Below is a small trained network, with its code and all its weights. Each question gives an input and a target symbol and asks what happens when units are switched off, that is, made to give their printed mean instead of their output.

import numpy as np


def w(rows, s, z=0):
    codes = np.array(rows[::2]) - 128.0
    scale = np.full(codes.shape[1], s)
    scale[-1] = z or s
    return codes * scale


def norm(h):
    return h / np.sqrt((h * h).mean(-1, keepdims=True) + 1e-5)


def f(y):
    return np.maximum(y, 0)


def softmax(a):
    e = np.exp(a - a.max(-1, keepdims=True))
    return e / e.sum(-1, keepdims=True)


def log_softmax(a):
    a = a - a.max(-1, keepdims=True)
    return a - np.log(np.exp(a).sum(-1, keepdims=True))


def net(x, mask):
    ids = ['ΞΣεζηθπ'.index(c) for c in x.split()]
    T = len(ids)
    res = E[ids] + P[:T]
    r = norm(res)
    for j in range(3):
        rows = slice(4 * j, 4 * j + 4)
        q, k, v = (r @ M[0][rows].T for M in (Q, K, V))
        z = softmax(np.where(np.tri(T) > 0, q @ k.T / 4**0.5, -1e9)) @ v
        o = O[0][rows]
        res = res + np.where(mask[j], z, o[:, -1]) @ o[:, :-1]
    y = f(norm(res) @ A[0][:, :-1].T + A[0][:, -1])
    res = res + np.where(mask[3:15], y, B[0][:, -1]) @ B[0][:, :-1]
    return log_softmax(norm(res)[-1] @ U[:, :-1].T + U[:, -1])


Q, K, V, O, A, B = {}, {}, {}, {}, {}, {}
E = w([
[134,193,129,102],'Ξ',
[140,183,171,144],'Σ',
[194,162,135,116],'ε',
[208,85,138,98],'ζ',
[202,86,163,128],'η',
[158,175,152,5],'θ',
[46,93,203,114],'π',
],0.018)
P = w([
[2,125,26,217],'0',
[104,155,183,63],'1',
[99,196,144,140],'2',
[52,119,122,166],'3',
[104,134,159,113],'4',
[106,164,156,131],'5',
[87,131,154,171],'6',
[96,130,143,129],'7',
[93,169,110,110],'8',
],0.0086)
Q[0] = w([
[120,2,146,111],'head 0',
[39,75,160,148],'head 0',
[220,137,74,119],'head 0',
[144,40,59,168],'head 0',
[177,130,79,77],'head 1',
[108,105,46,139],'head 1',
[148,84,91,141],'head 1',
[115,67,105,39],'head 1',
[183,181,113,173],'head 2',
[101,4,88,133],'head 2',
[94,60,140,118],'head 2',
[109,136,164,73],'head 2',
],0.014)
K[0] = w([
[146,165,193,81],'head 0',
[87,125,118,24],'head 0',
[112,103,162,167],'head 0',
[193,126,248,53],'head 0',
[164,143,146,206],'head 1',
[166,76,137,124],'head 1',
[189,123,159,129],'head 1',
[142,115,184,150],'head 1',
[132,135,57,94],'head 2',
[156,160,200,73],'head 2',
[112,103,204,93],'head 2',
[59,187,151,178],'head 2',
],0.014)
V[0] = w([
[164,125,192,92],'head 0',
[95,86,210,174],'head 0',
[135,69,167,103],'head 0',
[131,177,163,140],'head 0',
[122,206,106,125],'head 1',
[209,174,149,249],'head 1',
[147,95,103,129],'head 1',
[85,137,57,90],'head 1',
[87,116,156,174],'head 2',
[39,189,197,113],'head 2',
[73,49,92,209],'head 2',
[102,150,98,80],'head 2',
],0.012)
O[0] = w([
[146,146,113,85,145],'head 0',
[247,75,91,174,100],'head 0',
[185,148,63,135,159],'head 0',
[159,138,172,128,87],'head 0',
[134,130,122,80,196],'head 1',
[114,167,197,165,193],'head 1',
[205,177,132,136,78],'head 1',
[120,142,118,114,69],'head 1',
[146,85,89,181,105],'head 2',
[95,97,92,172,2],'head 2',
[117,141,99,149,166],'head 2',
[50,49,146,102,100],'head 2',
],0.011,0.0035)
A[0] = w([
[90,89,170,109,140],'neuron 0',
[24,112,147,153,226],'neuron 1',
[148,107,159,117,77],'neuron 2',
[200,141,144,167,254],'neuron 3',
[60,109,110,199,7],'neuron 4',
[190,130,110,162,251],'neuron 5',
[102,168,118,219,184],'neuron 6',
[86,100,110,203,133],'neuron 7',
[89,178,137,93,136],'neuron 8',
[126,119,198,117,139],'neuron 9',
[125,43,9,163,33],'neuron 10',
[139,94,126,68,127],'neuron 11',
],0.015,0.0025)
B[0] = w([
[109,117,113,90,185],'neuron 0',
[203,83,149,73,217],'neuron 1',
[85,131,180,154,169],'neuron 2',
[100,118,126,110,254],'neuron 3',
[178,122,142,184,167],'neuron 4',
[126,56,163,108,221],'neuron 5',
[168,138,101,29,171],'neuron 6',
[140,173,149,244,168],'neuron 7',
[116,104,137,226,209],'neuron 8',
[81,165,106,114,205],'neuron 9',
[66,150,24,138,165],'neuron 10',
[131,152,52,106,185],'neuron 11',
],0.011,0.0078)
U = w([
[14,1,225,156,113],'Ξ',
[214,95,201,211,112],'Σ',
[33,118,149,74,84],'ε',
[56,230,187,138,160],'ζ',
[183,142,135,17,141],'η',
[37,75,97,32,32],'θ',
[81,35,75,186,255],'π',
],0.0091,0.0027)

Each question gives the input, a string of symbols that net reads in full, and the target symbol t.
The units are the heads (4 rows each of Q, K, V and O) and the neurons (one row each of A and B). Each row of codes is followed by its name. A weight is (code - 128) times the scale printed after its matrix; where a second scale follows, it is the last column's (O, A, B and U).
mask holds one flag per unit, heads first, then neurons. A switched-off unit (its flag False) gives its mean, the last column of its rows in O or B, instead of its output. The means were averaged over made-up inputs and are rounded, as every weight is.
A unit's drop is (log p(t) with every unit on - log p(t) with that unit switched off) / (log p(t) with every unit on - log p(t) with every unit switched off).
most important unit: the unit with the biggest drop
top k neurons: the k neurons with the biggest drops, biggest first
heads that matter: for each layer, one digit per head in row order, 1 if its drop is at least 0.15 and else 0, layers parted by /
drop when u is switched off: that unit's drop, to one decimal
input ζ ζ Ξ π π π Σ ζ, target π: top 2 neurons : (neuron 10; neuron 1)
input Σ ζ ζ, target Ξ: most important unit : head 2
input π η ζ θ ζ Σ ζ ε, target π: heads that matter : 001
input Ξ Σ η ζ ζ ζ Ξ, target Ξ: heads that matter : 101
input θ ζ Ξ, target θ: heads that matter : 011
input Σ Ξ θ θ Ξ ε π Ξ, target Σ: heads that matter : 101
input Σ ζ θ, target Ξ: heads that matter : 011
input Σ Ξ ζ, target Ξ: heads that matter : 101
input Σ θ η η θ Ξ Σ, target Σ: top 3 neurons : (neuron 7; neuron 1; neuron 6)
input π θ Σ ζ η ε η ζ θ, target π: heads that matter : 001
input η Ξ π θ ζ π η η, target π: heads that matter : 111
input π Σ ζ Ξ Σ Ξ, target π: heads that matter : 001
input θ ζ ζ Ξ ε, target θ: heads that matter : 011
input Ξ ζ ζ, target θ: heads that matter : 001
input ζ ζ ζ ζ, target η: heads that matter : 101
input η η θ η Σ, target η: most important unit : head 2
input ε Σ ζ, target ζ: top 2 neurons : (neuron 5; neuron 9)
input ζ ε ζ π, target π: top 2 neurons : (neuron 10; neuron 7)
input θ Ξ ε Σ Ξ ζ η, target θ: drop when neuron 2 is switched off : 0.0
input Σ Σ ε, target Σ: drop when head 2 is switched off : 1.3
input ζ ζ Σ η, target η: drop when head 0 is switched off : 1.0
input ζ Σ ζ ζ ζ η ε Ξ θ, target ζ: most important unit : neuron 8
